Below is a small trained network, with its code and all its weights. Each question gives an input and a class and asks what happens when units are switched off, that is, made to give their printed mean instead of their output.

import numpy as np


def w(rows, s, z=0):
    codes = np.array(rows[::2]) - 128.0
    scale = np.full(codes.shape[1], s)
    scale[-1] = z or s
    return codes * scale


def f(y):
    return y / 2 * (1 + np.tanh(0.7978845608 * (y + 0.044715 * y**3)))


def log_softmax(a):
    a = a - a.max(-1, keepdims=True)
    return a - np.log(np.exp(a).sum(-1, keepdims=True))


def net(x, mask):
    res = np.array(x, float).reshape(1, 7) / 4 @ E
    y = f(res @ A[0][:, :-1].T + A[0][:, -1])
    res = res + np.where(mask, y, B[0][:, -1]) @ B[0][:, :-1]
    return log_softmax(res[-1] @ U[:, :-1].T + U[:, -1])


A, B = {}, {}
E = w([
[93,80,194],'x0',
[157,107,23],'x1',
[72,213,23],'x2',
[19,186,133],'x3',
[191,121,97],'x4',
[1,74,93],'x5',
[138,41,46],'x6',
],0.0056)
A[0] = w([
[121,143,155,93],'N1',
[166,54,175,167],'N2',
[218,111,96,149],'N3',
[129,195,245,134],'N4',
[8,116,109,195],'N5',
[125,129,70,72],'N6',
[146,54,155,228],'N7',
[128,130,144,255],'N8',
],0.018,0.0058)
B[0] = w([
[124,141,127,136],'N1',
[179,52,122,217],'N2',
[108,203,2,216],'N3',
[218,165,173,254],'N4',
[203,22,95,245],'N5',
[42,114,159,156],'N6',
[204,109,78,216],'N7',
[238,153,102,191],'N8',
],0.026,0.0097)
U = w([
[127,69,107,140],'0',
[108,107,254,50],'1',
[122,136,75,3],'2',
[215,169,214,137],'3',
[192,54,57,207],'4',
[73,72,233,28],'5',
],0.0078,0.0049)

Each question gives the input, the list of numbers given to net, and the class t.
The units are the neurons (one row each of A and B). Each row of codes is followed by its name. A weight is (code - 128) times the scale printed after its matrix; where a second scale follows, it is the last column's (A, B and U).
mask holds one flag per neuron, in row order. A switched-off neuron (its flag False) gives its mean, the last column of its row in B, instead of its output. The means were averaged over made-up inputs and are rounded, as every weight is.
A unit's drop is (log p(t) with every unit on - log p(t) with that unit switched off) / (log p(t) with every unit on - log p(t) with every unit switched off).
The circuit of an input: a set's keep is (log p(t) with only the set's units on - log p(t) with every unit switched off) / (log p(t) with every unit on - log p(t) with every unit switched off). Starting from all 8 units, units are removed one at a time, each time the one whose removal leaves the highest keep (on an exact tie, the one counted first), for as long as the keep stays at least 0.8.
circuit, biggest first: the units of the circuit, biggest drop first
top k neurons: the k neurons with the biggest drops, biggest first
drop when u is switched off: that unit's drop, to one decimal
input [8,-7,1,-8,-8,-6,-5], class 3: circuit, biggest first -> N4
input [-4,1,8,6,4,-3,7], class 0: circuit, biggest first -> N6; N7; N8
input [-8,0,1,-7,1,0,0], class 2: circuit, biggest first -> N5; N3; N2
input [1,5,6,3,-4,-7,-4], class 3: circuit, biggest first -> N5; N3
input [7,-8,1,-2,-7,3,-4], class 3: top 2 neurons -> N4; N3
input [3,-7,-1,5,4,-7,6], class 3: top 2 neurons -> N5; N4
input [1,0,3,-4,-3,-1,-2], class 3: top 3 neurons -> N5; N3; N2
input [-5,2,2,-7,7,-1,1], class 2: top 2 neurons -> N3; N5
input [-2,2,5,-4,7,5,0], class 2: drop when N2 is switched off -> 0.2
input [-3,7,-4,6,-3,-7,0], class 2: drop when N7 is switched off -> 0.1
input [-3,4,-8,7,3,-3,-8], class 3: drop when N5 is switched off -> 0.0
